Below are the code and all the weights of a small trained network. Each question names an input and a class and asks about switching units off, where a switched-off unit gives its printed mean instead of its output.

import numpy as np


def w(rows, s, z=0):
    codes = np.array(rows[::2]) - 128.0
    scale = np.full(codes.shape[1], s)
    scale[-1] = z or s
    return codes * scale


def norm(h):
    return h / np.sqrt((h * h).mean(-1, keepdims=True) + 1e-5)


def f(y):
    return y / 2 * (1 + np.tanh(0.7978845608 * (y + 0.044715 * y**3)))


def log_softmax(a):
    a = a - a.max(-1, keepdims=True)
    return a - np.log(np.exp(a).sum(-1, keepdims=True))


def net(x, mask):
    res = np.array(x, float).reshape(1, 5) / 4 @ E
    u = 0
    for l in range(2):
        y = f(norm(res) @ A[l][:, :-1].T + A[l][:, -1])
        res = res + np.where(mask[u : u + 8], y, B[l][:, -1]) @ B[l][:, :-1]
        u += 8
    return log_softmax(norm(res)[-1] @ U[:, :-1].T + U[:, -1])


A, B = {}, {}
E = w([
[116,99,135,183,90,37,136,122,239],'x0',
[133,128,135,123,123,118,128,129,120],'x1',
[132,129,127,125,126,123,131,130,123],'x2',
[141,84,69,101,8,158,112,66,137],'x3',
[254,142,141,183,143,147,60,124,161],'x4',
],0.0098)
A[0] = w([
[115,182,205,114,254,160,124,167,92,123],'0.n0',
[66,152,134,74,209,84,183,147,139,39],'0.n1',
[120,120,123,117,75,173,128,44,69,54],'0.n2',
[122,102,190,155,198,26,163,163,216,32],'0.n3',
[240,141,105,153,97,178,85,107,153,3],'0.n4',
[237,142,149,198,221,126,63,122,144,69],'0.n5',
[132,94,191,57,137,103,143,156,113,70],'0.n6',
[112,123,88,152,86,75,155,74,186,113],'0.n7',
],0.0079,0.0043)
B[0] = w([
[162,59,105,68,156,77,109,138,111,254],'0.n0',
[120,89,138,186,150,168,119,10,122,188],'0.n1',
[125,188,105,141,91,145,161,151,125,164],'0.n2',
[116,188,173,184,33,158,134,114,141,206],'0.n3',
[153,97,194,102,173,147,133,28,107,187],'0.n4',
[107,185,67,136,119,114,95,254,145,226],'0.n5',
[100,127,94,132,152,148,109,93,144,133],'0.n6',
[111,105,119,69,178,88,107,199,158,196],'0.n7',
],0.0092,0.0079)
A[1] = w([
[65,81,90,114,175,162,127,98,96,123],'1.n0',
[105,192,117,126,72,177,235,176,93,4],'1.n1',
[218,110,162,181,107,96,83,114,208,63],'1.n2',
[43,89,190,156,65,62,128,86,136,84],'1.n3',
[181,167,186,156,131,219,87,106,113,127],'1.n4',
[122,107,122,55,99,108,167,153,100,78],'1.n5',
[90,173,187,255,140,96,164,113,145,132],'1.n6',
[135,106,137,139,232,142,169,111,51,30],'1.n7',
],0.0096,0.0032)
B[1] = w([
[161,146,157,151,58,146,67,115,138,237],'1.n0',
[83,160,100,123,165,139,66,120,100,164],'1.n1',
[74,75,161,149,98,117,71,65,91,255],'1.n2',
[149,129,77,96,208,115,199,162,131,247],'1.n3',
[165,141,122,83,112,123,254,145,148,193],'1.n4',
[107,140,124,188,133,173,111,142,164,188],'1.n5',
[154,191,151,143,164,207,158,101,71,228],'1.n6',
[87,67,153,149,113,55,97,83,179,240],'1.n7',
],0.012,0.0052)
U = w([
[95,19,174,124,111,67,34,53,111,236],'0',
[65,194,50,94,75,209,65,131,85,105],'1',
[83,184,146,162,219,138,196,100,94,189],'2',
[77,90,45,85,96,98,163,223,230,69],'3',
[183,122,100,68,192,77,74,248,64,109],'4',
[236,131,124,55,60,172,164,102,90,104],'5',
[160,229,203,243,78,122,68,205,136,1],'6',
],0.016,0.0029)

Each question gives the input, the list of numbers given to net, and the class t.
The units are the neurons (one row each of A and B). Each row of codes is followed by its name. A weight is (code - 128) times the scale printed after its matrix; where a second scale follows, it is the last column's (A, B and U).
mask holds one flag per neuron, layer by layer. A switched-off neuron (its flag False) gives its mean, the last column of its row in B, instead of its output. The means were averaged over made-up inputs and are rounded, as every weight is.
A unit's drop is (log p(t) with every unit on - log p(t) with that unit switched off) / (log p(t) with every unit on - log p(t) with every unit switched off).
unit that matters most: the unit with the biggest drop
k most important neurons: the k neurons with the biggest drops, biggest first
k most important neurons of layer l: the k neurons of layer l with the biggest drops, biggest first
drop when u is switched off: that unit's drop, to one decimal
input [7,1,-3,7,0], class 3: most important neuron of layer 0 : (0.n7)
input [0,4,-8,5,0], class 1: 3 most important neurons : (0.n2 0.n0 0.n1)
input [4,-1,4,-5,0], class 2: 4 most important neurons : (1.n6 1.n3 0.n1 1.n0)
input [-5,-7,8,2,1], class 5: 2 most important neurons : (1.n4 0.n5)
input [-4,3,-5,1,1], class 5: 2 most important neurons : (0.n5 1.n4)
input [1,-5,8,0,-4], class 2: 2 most important neurons : (0.n0 1.n3)
input [1,6,-8,6,-3], class 3: 2 most important neurons of layer 1 : (1.n6 1.n2)
input [-2,5,-7,3,0], class 1: 2 most important neurons : (0.n2 1.n1)
input [1,-2,2,4,-4], class 3: 2 most important neurons of layer 1 : (1.n6 1.n2)
input [-8,-3,6,-3,0], class 0: 2 most important neurons : (1.n7 0.n5)
input [-1,7,-4,2,-7], class 1: drop when 1.n0 is switched off : 0.3
input [3,7,6,0,-2], class 2: drop when 1.n6 is switched off : 0.1
input [-7,2,-6,2,2], class 5: drop when 0.n5 is switched off : 0.1
input [-1,8,4,-7,-3], class 0: unit that matters most : 0.n0
